Here is a tiny trained network, its code and every weight. The questions are about switching its units off for an input and a class, where a switched-off unit gives its printed mean instead of its output.

import numpy as np


def w(rows, s, z=0):
    codes = np.array(rows[::2]) - 128.0
    scale = np.full(codes.shape[1], s)
    scale[-1] = z or s
    return codes * scale


def f(y):
    return np.maximum(y, 0)


def log_softmax(a):
    a = a - a.max(-1, keepdims=True)
    return a - np.log(np.exp(a).sum(-1, keepdims=True))


def net(x, mask):
    res = np.array(x, float).reshape(1, 7) / 4 @ E
    y = f(res @ A[0][:, :-1].T + A[0][:, -1])
    res = res + np.where(mask, y, B[0][:, -1]) @ B[0][:, :-1]
    return log_softmax(res[-1] @ U[:, :-1].T + U[:, -1])


A, B = {}, {}
E = w([
[128,130,127,129,129],'x0',
[237,116,129,101,187],'x1',
[127,129,127,128,127],'x2',
[133,177,58,129,130],'x3',
[82,78,82,82,194],'x4',
[100,160,146,2,96],'x5',
[109,188,185,137,185],'x6',
],0.0066)
A[0] = w([
[74,88,82,104,215,125],'neuron 1',
[159,96,184,129,113,91],'neuron 2',
[92,205,162,129,180,109],'neuron 3',
[144,129,146,51,94,109],'neuron 4',
[189,114,129,78,179,101],'neuron 5',
[95,101,108,117,208,62],'neuron 6',
[118,118,127,171,120,106],'neuron 7',
[104,71,124,96,205,91],'neuron 8',
[147,140,119,164,146,104],'neuron 9',
[26,124,128,159,87,73],'neuron 10',
[150,74,113,174,140,173],'neuron 11',
[177,60,77,107,94,107],'neuron 12',
[86,181,132,151,193,94],'neuron 13',
[117,172,194,127,177,86],'neuron 14',
[153,76,199,117,143,200],'neuron 15',
[135,107,130,203,138,89],'neuron 16',
[134,105,127,176,144,99],'neuron 17',
[120,148,192,129,196,138],'neuron 18',
[71,94,52,124,151,130],'neuron 19',
[210,204,142,159,44,97],'neuron 20',
[124,240,76,139,156,116],'neuron 21',
[144,133,138,90,95,109],'neuron 22',
[251,137,122,104,170,67],'neuron 23',
[136,145,179,133,157,110],'neuron 24',
[135,154,97,114,188,185],'neuron 25',
[124,166,141,75,102,71],'neuron 26',
[21,98,118,133,142,110],'neuron 27',
[137,116,181,78,110,188],'neuron 28',
[109,124,83,195,153,97],'neuron 29',
[129,83,122,208,178,86],'neuron 30',
[85,111,129,135,60,119],'neuron 31',
[149,85,96,112,59,95],'neuron 32',
[178,94,100,118,29,117],'neuron 33',
[143,128,141,133,125,253],'neuron 34',
[136,117,140,86,109,95],'neuron 35',
[145,111,109,112,156,82],'neuron 36',
[173,161,199,149,75,95],'neuron 37',
[58,203,110,184,88,99],'neuron 38',
[162,236,26,119,139,132],'neuron 39',
[112,98,90,116,109,107],'neuron 40',
[116,70,88,123,100,104],'neuron 41',
[133,108,105,57,112,149],'neuron 42',
[109,154,131,66,127,76],'neuron 43',
[113,130,117,155,140,90],'neuron 44',
],0.012,0.007)
B[0] = w([
[166,173,196,82,58,216],'neuron 1',
[152,118,117,167,122,147],'neuron 2',
[155,48,128,120,93,180],'neuron 3',
[107,143,65,96,107,193],'neuron 4',
[183,130,87,157,208,190],'neuron 5',
[167,153,163,127,73,162],'neuron 6',
[119,144,95,119,116,151],'neuron 7',
[185,169,156,137,61,185],'neuron 8',
[110,137,92,121,111,154],'neuron 9',
[197,119,89,119,199,191],'neuron 10',
[58,152,108,126,117,213],'neuron 11',
[137,46,153,142,126,191],'neuron 12',
[107,73,153,105,126,164],'neuron 13',
[145,57,122,112,113,165],'neuron 14',
[105,145,128,207,172,218],'neuron 15',
[124,135,64,83,100,174],'neuron 16',
[128,126,77,106,105,160],'neuron 17',
[115,65,145,131,105,187],'neuron 18',
[150,155,163,141,105,201],'neuron 19',
[200,185,191,92,56,206],'neuron 20',
[124,67,138,163,105,182],'neuron 21',
[115,142,87,122,109,160],'neuron 22',
[183,131,66,128,250,202],'neuron 23',
[113,107,142,125,135,155],'neuron 24',
[107,137,165,153,145,211],'neuron 25',
[133,142,48,108,95,163],'neuron 26',
[169,140,100,201,182,194],'neuron 27',
[92,148,86,149,113,216],'neuron 28',
[113,135,76,102,122,176],'neuron 29',
[119,130,45,87,83,191],'neuron 30',
[140,147,137,149,186,187],'neuron 31',
[152,70,144,123,123,171],'neuron 32',
[127,65,174,133,136,196],'neuron 33',
[10,162,205,174,161,254],'neuron 34',
[111,140,93,117,109,152],'neuron 35',
[162,131,115,122,127,145],'neuron 36',
[171,156,157,97,77,181],'neuron 37',
[162,133,106,162,205,204],'neuron 38',
[93,129,105,211,114,208],'neuron 39',
[141,98,163,135,118,158],'neuron 40',
[138,72,160,129,111,167],'neuron 41',
[81,145,112,130,122,208],'neuron 42',
[117,130,38,108,104,167],'neuron 43',
[139,125,108,129,134,136],'neuron 44',
],0.02,0.0068)
U = w([
[86,105,141,191,101,251],'0',
[158,105,121,129,170,66],'1',
[156,141,172,114,65,71],'2',
[79,98,84,86,90,40],'3',
[79,102,151,170,111,223],'4',
[110,7,157,117,103,37],'5',
],0.013,0.0031)

Each question gives the input, the list of numbers given to net, and the class t.
The units are the neurons (one row each of A and B). Each row of codes is followed by its name. A weight is (code - 128) times the scale printed after its matrix; where a second scale follows, it is the last column's (A, B and U).
mask holds one flag per neuron, in row order. A switched-off neuron (its flag False) gives its mean, the last column of its row in B, instead of its output. The means were averaged over made-up inputs and are rounded, as every weight is.
A unit's drop is (log p(t) with every unit on - log p(t) with that unit switched off) / (log p(t) with every unit on - log p(t) with every unit switched off).
The circuit of an input: a set's keep is (log p(t) with only the set's units on - log p(t) with every unit switched off) / (log p(t) with every unit on - log p(t) with every unit switched off). Starting from the 12 units with the biggest drops (on a tie, the unit counted first), units are removed one at a time, each time the one whose removal leaves the highest keep (on an exact tie, the one counted first), for as long as the keep stays at least 0.8.
units of the circuit, in order: the units of the circuit, biggest drop first
unit that matters most: the unit with the biggest drop
k most important neurons: the k neurons with the biggest drops, biggest first
input [-5,5,2,0,0,-7,-7], class 3: units of the circuit, in order -> (neuron 30; neuron 16)
input [2,-5,8,4,-2,7,-4], class 3: units of the circuit, in order -> (neuron 4)
input [-3,0,1,4,5,-7,1], class 3: 2 most important neurons -> (neuron 30; neuron 29)
input [-4,-6,-1,-3,-5,4,-6], class 1: units of the circuit, in order -> (neuron 10; neuron 31)
input [2,-8,8,-6,-6,1,-1], class 1: units of the circuit, in order -> (neuron 10; neuron 38)
input [-3,-8,-3,4,-4,7,3], class 1: units of the circuit, in order -> (neuron 38; neuron 10)
input [-2,-4,-7,3,6,3,-2], class 2: units of the circuit, in order -> (neuron 1; neuron 19)
input [0,2,2,6,-1,-3,7], class 5: units of the circuit, in order -> (neuron 3; neuron 13; neuron 21)
input [2,-4,3,-6,8,0,-5], class 2: units of the circuit, in order -> (neuron 1; neuron 8)
input [1,1,8,3,-3,2,-5], class 5: units of the circuit, in order -> (neuron 33; neuron 15)
input [-5,0,-2,-4,0,-1,-7], class 5: units of the circuit, in order -> (neuron 12; neuron 33)
input [-7,-5,2,-1,1,8,7], class 3: 2 most important neurons -> (neuron 43; neuron 26)
input [-3,-2,-7,5,-5,6,-7], class 5: 3 most important neurons -> (neuron 33; neuron 32; neuron 15)
input [5,-5,-3,2,-6,2,4], class 2: unit that matters most -> neuron 20
input [2,0,1,7,8,-8,-2], class 2: 2 most important neurons -> (neuron 1; neuron 19)
input [-1,-1,-7,4,-6,5,7], class 5: units of the circuit, in order -> (neuron 3; neuron 14)
input [0,-8,0,0,4,7,2], class 1: 2 most important neurons -> (neuron 27; neuron 10)
input [-8,8,8,5,-4,-7,0], class 1: 2 most important neurons -> (neuron 23; neuron 5)
input [6,-4,1,2,7,-2,-8], class 5: 3 most important neurons -> (neuron 12; neuron 41; neuron 20)
input [3,-6,1,-5,-4,0,3], class 1: unit that matters most -> neuron 10
input [7,-1,1,-3,-8,0,-3], class 2: 2 most important neurons -> (neuron 20; neuron 37)
input [4,-3,0,-1,7,8,7], class 3: 2 most important neurons -> (neuron 43; neuron 20)
